Each row is followed by its class number. Each block has new classes, again numbered from 0 up, in any order.
[ 221  -90  232  -49   94  316  228 -230  197  131  224  459 -478 -116
 -899   -5 -346 -427  -68  199 -110  -63  370 -234  325   82  509  372
 -114 -117 -433  154]
1
[ -12  -72  -83  192   88  -63  150  142   25  116  -80    1   12  -88
   93  -75   71   22  172  -48  119   85   64  279  -40   96  236 -122
  278  -47  104  195]
3
[  41  214  -85  138  186   58 -103  218 -107  351   57 -226 -150 -161
   33  -79  -33  -47  169  358  228  137   28 -172  -42   49 -153  -29
  -71   13   24  221]
1
[ -76   40   37   90  155   14   50  -34   73  -90   68  189  -67   27
 -159 -136  148   84  134   30  117    1 -166  218  172 -135  -14  122
  -52  -25   37   13]
3
[ -75  -87   83  -35   53 -152  163   -5   64  126  -17  125 -156   24
 -147  108 -282 -211  131  182   78 -125    9 -120   88  219 -342  -83
   61  100   -5 -164]
2
[ 182  300 -173  -93  -25  221 -401  153 -312  352  144 -180  313   64
  137  -63  -71    8 -238  -62  -99 -240   54 -512  -66   12 -132  160
 -299 -645  281  234]
1
[   2 -268 -103  -45 -317 -210  215  246  131 -324  -82 -169   88 -168
  325  169   28  100 -102 -499  -59   -8   69 -169   25  422 -488 -205
  405  290  236 -318]
5
[  58   88  159  229  -76  -50   22  178  124  217  105   67  165   86
  -78   -2 -180 -222 -122  156  179 -162 -191 -107 -321 -159  171   32
  122 -239  314  -54]
6
[ -33  116  -72   90   -4  -83    5  138  149   38  175  215  -68   -2
 -239  -37  -17   58   60  158  161  -36   49   29  135   -7  -79    0
   -2   42  165  109]
3
[ 674  174  170  332  149  371   52  -99 -187  660  -42 -393  187 -378
  200 -294  -39 -368 -206  -90  162  -73  395 -208 -131  -20  520  230
    7 -359   54  -22]
7
[-159  -67 -132  181  169 -159  -85    0  253  245   34  286   52   16
 -635  -48 -130  -68  160  -20  270  -41  185    1  362    2 -257  -41
   19  -91  155  -70]
7
[  53   58   -6  196  -25   27  134   49  167  180   17  124  144  -14
 -266  -30 -146    0  -70 -154   91 -115  121   38   32  -12  238   30
   20 -138   65  -33]
3
[ -77 -109  -21  -10  -71   23    4   77 -163  -45  -36  -79 -136 -182
  313   55   79  141  271  144  -23   75   56  120   83  121 -275  -76
   39  -11  119  131]
6
[-148  -61 -106 -118 -176 -221   80 -110  261   -5  233  238   30  224
 -305  174 -129   43  -54 -301  -93   25  119  313  151   86 -219 -288
  -31  168   24  -66]
2
[ 152  -73   32  110 -134  -89  147   32  213   26   41  213   25   21
 -330   50 -120  -40  -38 -127   30 -150  -28    6  -17  -25  238   58
   66 -115   60  -14]
7
[   6  -49  -35  -73  -80  -71  -22   37  239 -308   21  132  140  243
 -197  100   41  230  -32 -256  -14 -108 -158  -10   67  -72 -204  -77
  -68   11  140 -133]
6
[  38   43    9  194  -79  -43   19  195  -46  106  -59 -139  181    4
   90 -132  153  134   68  -78  115   -2  -56  153 -186 -209  117  -25
   78 -204  222   49]
5
[ -22  -64 -105  -16 -127 -160   33  109   44  -72   11  -19  139   35
  114   36  -32   22 -114 -313  -84    1   10   24  -41  151 -116 -119
  147   54  147 -156]
7
[ 324   32 -206 -262 -557 -161 -174  -94 -229  250  372 -367   22  176
 -145  -10  381   46   64 -719 -251  195   96   72  226   16 -721  -98
 -469 -144  207   75]
4
[ -63 -215   73   16  315  -94   63  255  137 -484 -269  288  -26 -218
   43 -267   87  116  -58  360  164 -255 -323   19   68 -271 -101   70
  424  236 -114 -130]
6
[-224  -56   56  113 -275 -451  -27 -361  -85 -231  -68   88 -201  278
 -212  -56   55   61  283   10  -31  122 -165  156  -69  125  344  -46
  105  125   34   31]
2
[ -75  108  -34  121 -164  -58  170  105  119  -15  -34   75   49   81
   -5  110 -181  130   11   93  -28  -43    6   37 -214  104  474   42
   86  -39   10   29]
1
[  30  183 -119  -79  -72  -79  -29  -92  251  105  182  167  171  260
 -438  -11 -338   22 -171 -316 -123 -207  178 -186  110  231 -207  -14
 -230   42  -46 -218]
4
[-295 -222   45 -125  -11 -154  153   13   77 -402 -213   85   30  318
  103  188  -66   91  239   97 -106  -39 -211  224 -235  -27  -39  -89
  221   38   52 -220]
4
[  10   99  169  138 -189   43  -37  100  -41   50  -78 -245  229   68
  372   46  -12   26 -228  -55   -4  -55  -85 -244 -252    7  197  -55
  123 -255  310 -136]
1
[  23   93 -207  -65  -66  -85  285  387  148   93  -73  115  220    6
  164 -249  150  164  -85 -275  135  -45   90   77 -112   38 -294  -76
   24  210  129 -211]
5
[-114  120 -123  114   29 -253  119  123  139  -28   37  215  100  -12
 -248 -145 -179   50 -109 -192  164 -231  104 -141  203  165    1   -1
   16  175  -99 -118]
2
[ 152 -118 -170  -48 -238  -30  190  206  300 -210   26  274   64  -29
  -28  -23  131  113    4 -276   66  134   21   90 -167   73   43  -89
  153  146  159  -48]
1
[ -45  -30 -159   43  -88  -38   29   91   55   36  -22  -43   51  -70
 -123  -50  -16   69  121 -108   37   74  159  -27  -63    2  -46   17
   98  -32   80  -54]
0
[  89   -2  -18  150  -97  -95 -117  145  220  -59   59   19  147   -5
 -126    1   19  168  138   -1   95   42 -154   54 -117 -256    3  -32
  115 -229  270  -74]
5
[ -75   16  -22   -1   71  -90   26   31  222  -25  -40  163   66  115
 -408  -98    7  111   59  -89  136 -117   73  -17  160 -262 -310  -29
 -140   41    6 -211]
5
[ -79  135   17   69  129   18 -159  -19 -155   48   48 -264  -65   -5
  -10  -46   71  107  -13   13  -10   63  -56   30   84 -163  -10   19
 -211   31 -128   83]
7
[-256 -172   15  -21 -120 -110  -35  168 -105 -124 -127 -182   75   72
  439   80   39  102   68  -32 -169  -77  -63  -33 -218   72  -68  -92
  171 -144  210   65]
6
[ -84  188 -155   34  180   57  -15  157  -62  -70   64 -103   40  -18
 -165  -46 -193   94   68  151   79  -99  207 -278   40  180   -8  209
  -51   80 -118  -10]
2
[-533   91 -197  279  499    5  259  205  454 -276  -47  355   35  121
 -707 -109 -240  212  205   70  211 -118  256  138  161  -34  118  181
  201  173 -127 -108]
1
[  -5  174  -64   95  -24   -7 -162   31 -267  226    6 -332   46  -44
   19   -9  -50   -4  -26  102   67   33   16 -149  -51  -50   73    7
   11 -162   44  102]
0
[ -41   36   64  -40 -137  -26  274    7 -113   19 -204 -115 -101    5
  386  190    7   61  -24  118 -126  -62  -51   -9 -195  226  145  -91
   32  206 -169   93]
7
[ -38   47  -69   26   67  -53   -9  199  163 -136   41  117   -3  -97
 -104  -45  176  213  115  -29  164  -33  -42    7  323 -143 -498   30
 -183  138   52 -146]
0
[-372  150  -13  139  -58 -178  -56   35 -191   50  -83 -359   -1  180
   58 -109  145  171  125  -51  -40  174 -248   57 -248 -230   47  -39
   40 -124   95   20]
7
[ -95   52   54   53   39   39  -21  -38   78 -166   13   65 -202  -71
 -292  101 -293   62   28  453  165  -72   50 -197  113   55   92  140
   63  171  -57 -107]
4
[-296 -103  -15   89 -127 -297   -3   24  136 -326  -72   88   19  109
  -26   98  170  371  277 -149  -24  -60 -150  274  216 -179 -297 -166
   40  -48  180  -61]
0
[-195   28  170  200 -132 -119   -9 -239 -138  176 -147 -232 -162  168
 -103  -51  319   16   98  -74   29   27  -62   49   76 -266  -36   41
 -156 -149  228   78]
6
[-284 -119 -118  147  267   24 -331   49   49  -39  129  274  -76 -150
 -458 -137 -252   57  142  157    9 -214   86    7  229 -271    8  320
   14 -474  201  125]
0
[ -29   49   14   68  -64   60  -80  -69  -85   67 -112  -97  191   29
  198  -74  181  108  -30  -71   66   92  -94  238 -134 -280   84  -78
  -62 -114   95  -60]
4
[ -74   33  104   65   56 -121   61  157  109  -47   42  162 -289   -6
  -56  -81  137  265  374  275   38  -20 -208  129  317   87 -479   37
 -114   36  159   30]
0
[ 103 -336  -10    6 -171 -138  138  -18  281 -389 -194  302  -42 -114
 -144  119  -56   66  118   22  -51   99  214   38   80  143  343 -116
  513   39   60 -117]
2
[ 281 -323  158  137 -108    0  308  223  229 -120  -75   25   43 -235
  279  -77  121  -61  -20 -274  148 -142   62  -68  -21  220  177  193
  148   69  171 -224]
2
[-480 -151  -43  -46   57 -206 -177  -43  227 -170  -35  151   52  200
 -326  306 -336  -20  -31   71  -90   67   61   12   78  -58  -33 -255
  179   47  -63 -180]
5
[  14   42   56   31 -120  -58 -237 -209 -425  145   47 -390  -34   70
  185 -254  379  100  237 -223  -31  241 -194  171   -8 -189  -80    7
 -257 -255  105  108]
7
[  42   -8   64   77 -173  -63  -30   55 -147 -125 -103 -216   83   37
  264  -12  116  152  -41   11  -63  -49 -232  -15 -279 -106  335   62
  154 -179  147   59]
7
[  18    5   35  -40   27  103  -46   30 -105  -71   53  -78 -169 -127
  177  294  -79   54  103  368   18  -19    6  -31   66  104 -198  -35
  -62   78   12  147]
2
[  64  -34  -78  142   13  -47  153  226  174  123  -28   65  193  -11
 -116 -164  -79  -16   36 -185   91 -105  153  -24 -175   52   28   36
  122  -79  151  -91]
2
[-119 -155   29  -34 -160 -124  211  153  163 -206   -5  125 -173  -15
  134   74   57  121  232  122  -94   96 -106  119 -150  114   91    3
  183   81   29   43]
2
[  40  -77  -79 -148 -184 -215  260   17  181 -145   11  292   68  194
 -131 -112  147   77  178 -269   29  -88   35  180   37   41 -364  -71
  -45  184   73 -228]
0
[ -31   99  -16   56  220   74  -30  303  -73   74   66   31  -34 -193
  100   45 -150  -10  -35  345   99 -106   81    7  130  -11 -217  -15
   72   -2   52   71]
5
[  87    8   61  306  225  166 -131   16 -156  134 -244 -508  131 -184
  274  -16   98  -55 -117 -176    9  -18   87 -179   56   64   91  243
 -115  -63   37 -144]
1
[-170   26  107   88  162  167  -46  247  -48 -170  -18 -324    8  102
  139   82   16   13  -68   44   10   50  -49 -254  -92  -24   86  164
   91 -180  222  -96]
1
[ -19   47   -1   82  -21  -46  149  -19  133   46  -42   30   33   85
 -200  102 -186  -69 -115  -66   15  -64   69  -52  -64   52  325    0
  121   19  -68  -73]
0
[  38  -12 -139  124   49   85  -50  326    6   45  167  -56   46 -107
 -258   46 -237  -30   39   36   35 -129  200 -167   13  100   19  241
    4 -197  125   92]
1
[   4  -47  -50   79 -105  -78  130   13   93  156  -29  165  -71    2
 -300  -64 -142   -5   58   13  121 -120    9   19  -98  -12  168   33
  -10  -40    4   91]
1
[-151  114   31   80  -87  -45  -17   65  -77   66  -42   13  208  241
   58  -86  208  262  -19  102  141   31 -140  456 -159 -341  185 -132
  -36  -78  198   64]
5
[ -17  -51  -69   -5   78  -35  157  -86  137  -37   13  287  -36   20
 -353  -52  -26   -6  113   39  114  -57   96  198  125  -46  -35   79
    7  114  -71  -68]
2
[-174  186 -174  229  139   12  -68   48  -96  353  143   12  -18 -118
 -382   32 -560 -116  228  132   22 -105  664 -206  240  378  -81  -24
  -13 -178   18  158]
6
[  -9    0  -30  -17  116   50  -80   18    1   14  -29  -41 -115  -20
  -46   44  -75   60  102  181  -26  -59  106  -73  -30  -35 -119   28
 -128   37  -11   75]
7

A new block, with new classes numbered from 0.
[ -25  -22  418  273 -207 -114  218  368  177 -584   75 -135 -258  114
  134 -388 -399  -60 -202  268  205  -21 -178  497  186    3    9  139
  150  175   71   15]
9
[-351  199  304  348  105   72   49  471  284 -378  145 -536    8  -29
  358   -6  108  -24 -320  -51  670 -112 -106   36  281  -27  185  568
   76  182  -74  221]
7
[-230  143  131  344   36   59  -92  596  350 -279  289 -357   53   62
  240  -44  -67  104 -341  113  333 -109 -113  122  300   30  -58  460
  -76  202  -42  145]
1
[-201   64  345  213 -138  172 -142  516  252 -164  246 -428    1   53
  393   75    7   21 -123  106  281 -169 -118  201  212 -121  -81  439
  -83  347 -105  114]
6
[-534  166  306  326  -34  106 -107  655  257  -63  181 -232  268  390
  368  -59 -189   63 -238   12  609 -132   35  208  335    8  250  153
  -39   22 -296  203]
3
[ 174 -251   72  193 -196    0  -61  264    8 -187    5   88 -230   15
 -102 -206 -159 -129  -25  140 -152   32   64  190  117 -172  -98 -209
  298   99  219   54]
6
[-225  -36   43   95   -4  315 -195  337  183 -219  320 -334  -26   69
   90  153  227   45 -173  -31   -9 -242 -100 -157   -6 -263  158  270
  172  156 -179   65]
1
[ -61  -86  289  320 -295 -298  218  535  400 -277  121   33 -153   84
  102 -398 -525  -12 -210  202  288   91   19  531  262  124 -280  -25
   87   11  241   63]
9
[-135  -96 -109  541  219   60  -26  426  -26  136  210   48 -131 -371
  159 -312 -182   15 -129  235  567  -39   -4  -59  263  157  -31   72
 -124  190  333  388]
4
[-340  192  342  345    6  160 -189  434  254  -73  256 -465  124   41
  395   51  113  -25 -189   11  513 -171 -220  114  301  -33   21  520
  -62  313 -189  146]
4
[ 370 -226 -210  176  -61 -239  450  102 -222 -561  257  -46 -439 -302
 -177 -397 -758   -4  209  575 -118  181  -79   27  415  137   -6 -130
 -423  -71   22  -70]
2
[  63   21  387  391 -117 -132  219  485   40 -656  -73 -184 -213  148
   -3 -342 -570 -163 -286  313  108    6 -143  512   54   23   17  337
  265  141  260   23]
2
[ 111  302  273  278 -104  130 -278  497  113 -155  405 -604   47  -20
  379   92   74  148  -63   58  242  -40   63  139  274 -143  -50  483
 -242  227 -153  215]
2
[ 257  129  167  237 -320   78  191  418   51 -440   60 -236 -272  214
  -52 -266 -486  -90 -111  310   36   62   58  424  185   -4  -11  254
   28  -32  -86   -3]
1
[ 366  -59  114  195 -125  -45  244  421  -26 -577  107 -240 -235  139
  -51 -301 -327  -52  -79  343  -75   85  -65  350   93  -39   32   59
   65  -20   26   54]
2
[ -36  -88 -389  341  173  188  103  383   32 -641  152 -206 -406   -3
 -317  -75 -478   88 -317  255  243    4 -191   21  193  267  -21  107
 -304  147  -86   46]
3
[-506  105  280  496   -8  -89  145  697  267 -567  119 -212  154  137
  233 -275 -247  124 -420 -120  557 -548   62   27   -6  -18  169  555
 -301  -63  135  229]
7
[-200  112  275  289  -12  100 -144  532  310 -238  295 -423  107  216
  342   68  -19   42 -244  -13  331 -168 -102  170  206  -80  -84  477
  -22  172  -73  257]
9
[-164 -169  194  236 -146  174   95  395  348 -318  275 -300   -5   91
  112   66   50   64 -202   27   69 -179 -166  -12   33  -32  -54  168
  -21   78 -146  187]
6
[-143   43  170  360  -81  169 -165  649  163   55  395 -516  165  -62
  291  172  -70   41 -158  131  313  -64 -136  -23  225   -6  -44  569
 -240  177 -209  210]
3
[  19   13  201  312  -35  -38  266  296  183 -468   71  -27 -263  371
   80 -258 -331 -214  100  299   45 -178 -155  406  126  -36 -134 -138
   86   62 -164   77]
2
[ -10   49  639  332 -408   67  333  123  234 -251   72 -168  -72  282
  280 -325 -249    9  -89  145  -39  -57 -126  569  104   39 -104  -91
  306   11 -218  -45]
3
[-258  199  101  343  -89   13 -117  665  298 -180   91 -450   37  189
  229  -13 -306   44 -458  235  258 -141 -120  274   67  114 -135  499
  209  286  -98  200]
0
[ -30  438   13  470  259   83  185  379   35  -17 -188 -316  -89 -196
  107  -74  105 -155   38  132  330 -191 -275  -40 -194  176  -38  523
 -305  295 -175  -58]
2
[ 251   37 -107  314 -218 -155  107  704   54 -401  151 -237 -230    8
  -75 -345 -597   21 -168  369   27   50   23  282  156   58  -99  195
 -150   52   -4   73]
4
[  17   98   -3  364    8  174   85  433  154  -37  501 -390   26  -88
  246   33   89  100  -59  156  260 -106  -82 -123  212   -5  -49  306
 -358   15 -302  295]
0
[-426  346  657  442  124  148  -13  190  215 -158  178 -423  158   31
  593  -15  202  -54  -80   69  576 -297 -154  181  338 -106   76  532
   -2  342  -50  155]
9
[ 143  192  213  296  -62   73 -261  456  109 -143  414 -442  -98  -73
  361  142   -3  119   13   65  221   14    6  201  263  -41 -183  289
 -335  277 -310  171]
5
[ 161   65  149  279 -220 -205  -46  670   -4 -462   45 -120 -295  101
  -95 -332 -567 -155  -99  351  -18   -2  -28  467  178 -104  -94  172
   68  214  128 -223]
3
[ 112  107  -69  287  -25   95  -74  583   82  -94  421 -450   15 -109
  229   52  -28  118 -127  262  202  -37 -123   -8  233    9  -83  452
 -385  163 -281  215]
1
[ 112  156  179  301  -84 -116   32  324   76 -189   72  -38 -299 -101
   16 -286 -185 -175   25   43  407  100 -123  293  192   39  -78  233
 -156  143   98  -78]
2
[-336    2  326  359  137  108  -18  463  408 -169  370 -356   34  -69
  470   41  145   29  -82   30  544 -208 -238  157  277   -3 -164  247
 -335  342  -95  321]
8
[ -13   39  -25  205  190  198  -26  310  140 -292  303 -360 -205 -148
  238   84  125   72  -77  198  270 -172 -158  -40  209    9  -42  323
 -233  272 -198  205]
8
[ -35 -121  223  278 -226 -184  212  368  358 -283  340   19 -344  -83
  226 -350  -32 -159  127  317  444  -79 -102  406  422 -122 -175 -173
 -122  133 -157   72]
7
[-279   53  256  194  -22   79 -138  547  270 -123   55 -378  199  288
  397 -136  -57  -31 -375  -37  386 -136 -257  270  102    9   59  592
  224  193   -3  245]
7
[ -67  -69  381  284 -250 -272  154  578  274 -544  -39 -181 -241   92
  172 -464 -444 -183 -172  446  188  -51 -168  577  218  -10  -45  144
  265  288  106   12]
5
[-207  211  279  355  144   53  -33  465  158 -169  170 -375   68   76
  368  -43   95  -85  -87   71  453 -324 -149  161   79  -44  -19  520
 -149  222  -94  124]
0
[ 126   33  100  521  -58 -198  186  660  -91 -450  167  -39 -241  184
   64 -385 -899   66 -201  390  -18  -76  -80  415   45  219 -220   11
  -18   95  107   74]
2
[-496  173  219  262   -9 -106  527   58  339 -416  -53 -348 -224  -77
  145 -215 -383 -112 -108  429  599 -136 -328  230  231  321  -14  205
  -63  280 -102  -45]
9
[  19   88  409  210 -345 -203  116  481   70 -574  -92 -212  -60  141
   83 -475 -197  -50 -346  346  126  -83   38  373  166 -150  283  175
  367   74  105   81]
1
[ 554  126 -168  269 -279  -51  106  590 -116 -489  302 -199 -308   15
 -317 -268 -656  101 -115  420 -385  158  120  176   67   10  -44   44
 -202  -64  -38   17]
8
[-130 -193  356  265 -199  -90  215  370  274 -521   83  -81 -269  166
  118 -307 -245 -200  -53  366  151 -140 -143  417  173  -94  -29 -161
  244  183  -14  135]
5
[-195  154  330  445 -103   46  104  507  347   26  404 -334  121  168
  360   -3   59  -81   12  185  431 -273 -225  214  242   32 -278  295
 -243  120 -276   79]
9
[ -93  122  195  286  -38  147  -26  523  109 -141  312 -481   66  -93
  361  137   59   83 -192   64  413   19 -156   37  269  -56   40  534
 -303  225 -260  198]
6
[-333  190  539  272  -84  104  -51  406  259 -503   47 -498   25  239
  346  -12  -15   -4 -336  111  325 -316 -111  324  162  -85   25  417
  210  325  -28  109]
4
[-271   -3  419  207  -64  -19 -466  502  361   10  252 -230  139  144
  433   48  263 -216  -33   -5  393 -227 -214  147  363 -286  -42  499
   99  342  -85  208]
9
[-512   48  435  181 -145    2 -103  613  460  -90  148 -286   92  263
  438   62  -77  -53 -300  -20  291 -265 -217  260   35 -100 -162  339
  212  315  -80  159]
0
[-179  184  382  318  -84  -21  -29  549  378 -179  217 -471  126  136
  436   -7   77  -54 -155  165  373 -167 -115  274  260 -122 -107  487
   36  229 -134  220]
9
[  10   -9  161  341  -80    6  131  476  -29 -546  124 -287 -291  -69
   74 -249 -449  -66 -108  348  273  -54 -146  342  210   -5   18  228
 -230  276  -24   47]
1
[-257  271  337  231  -80  267 -475  437  283  -37  388 -519  139  102
  487  295  343  121 -129 -133  548 -124   -8  311  339 -218 -196  346
 -436  444 -237  245]
5
[ 210 -149 -438  304  -24  -80  208  530 -141 -272  -21  -38 -296 -215
 -427 -434 -287 -137  -25  372   45  -21 -168 -133  -46  127  185  -37
 -222  -17 -111 -128]
0
[  89   33  495  275 -176 -165  398  447  199 -581  -90 -210 -283   41
  193 -431 -371 -160 -163  432  337   90 -121  625  221   80   -8  238
  193  205  205   34]
6
[-237  283  200  343   64  181  -37  379  254 -245  407 -534  -29   36
  386   89  190   18  -65  -10  564 -240 -111  195  252 -138 -137  367
 -337  289 -205  179]
7
[  17 -106  441  264 -311    6  172  360   73 -482   42 -185 -215  158
   79 -378 -503 -110 -216  260   75   58 -219  540  198   11   22  122
  264  165   49  -51]
4
[  80   -4  215  329 -206  -80  244  437   87 -517   87 -236 -310   -6
   28 -367 -454  -77 -138  336  233   25 -148  446  196   82  -37  142
  -43  162  -26  -31]
1
[-104  315  297  290  -36   47 -118  499  275 -267  361 -451   16   79
  413   -2    2  146 -179   14  324 -193   15  172  215  -64  -69  511
 -165  179 -144  181]
1
[ 256   -2 -153  289 -268  -60   31  722  158 -164  226 -159 -129  112
 -157 -164 -434  -95  -81  329   20  195   39  260  270  -45 -124  160
  -96  -61 -150    5]
9
[-378  196  639   58 -310  261 -418  280  359 -112  228 -447  121  373
  509  180  258   57 -245 -137  109 -298 -112  366  118 -304  -47  330
  337  385 -294   45]
0
[ 285  -93   65  382 -163  -92  221  506 -101 -395  129 -259 -185   49
  -22 -358 -605  -94  -94  499  -78  117 -217  381  173   58  -66  101
   37  129  -40   32]
9
[ 125   23  215  248 -215 -133   87  523  134 -460  149 -179 -198   79
   68 -313 -425  -12 -141  291  107   82  -64  424  195   30   22   91
   11  105  -89   34]
7
[ 235  -58 -187  396 -139   14   43  676  -50 -368  219 -115 -357   15
 -195 -210 -668  -33 -143  218  170  125   32  329  251  104 -227  104
 -268   31   41  -81]
7
[ -18  294  621  182 -172   -5 -334  164  356  -82   93 -289  -59  198
  412   60  357 -180  -63 -377  469  -54 -105  404  187 -164 -129  579
  263  186 -130   40]
2
[  80   25  150  358 -233 -114  327  419  192 -478  158 -149 -361  -69
   -6 -305 -374  -42  -78  314  209   -6  -59  364  185   66 -114  110
  -74   91  -68 -121]
6
[-115 -102  103  331  -83  -20  291  360  145 -502  149 -192 -327  -60
   13 -328 -377  -63 -115  395  249  -93 -196  265  147   44   28   21
  -16  195  -17   76]
3
[-116  -60  236  361 -217  -66   14  633  193 -188  312  -92  -72    7
  130 -341 -372 -128  -71  288  233  101 -159  296  429 -127   37   84
  -79  176  -10   73]
1
[ 117  -18  419  113 -369  -19  101  175  210 -407  -42   35 -239  267
  107 -407 -246  -88 -122   75 -173    0  113  558   50 -268   57  -26
  588  -16   67   43]
4
[ 129   -5   -5  340 -190  -91  132  683  106 -296  227 -188 -228   14
  -15 -254 -480  -53 -111  284  201  163 -103  348  209    5 -148   66
 -198  119   -4   77]
2
[ 229  419  135  403  114  244 -392  480 -116   43   50 -525  257   15
  176   89  244  164 -221 -332  241 -119  127   66 -125   42 -112  607
 -319  134  122  138]
7
[ 222  -93   55  260 -298  -95  242  458  188 -529   51 -112 -174  374
 -140 -271 -360  -75 -208  343 -226  -38   27  401   52  -33 -148 -152
  295 -106  -71   85]
5
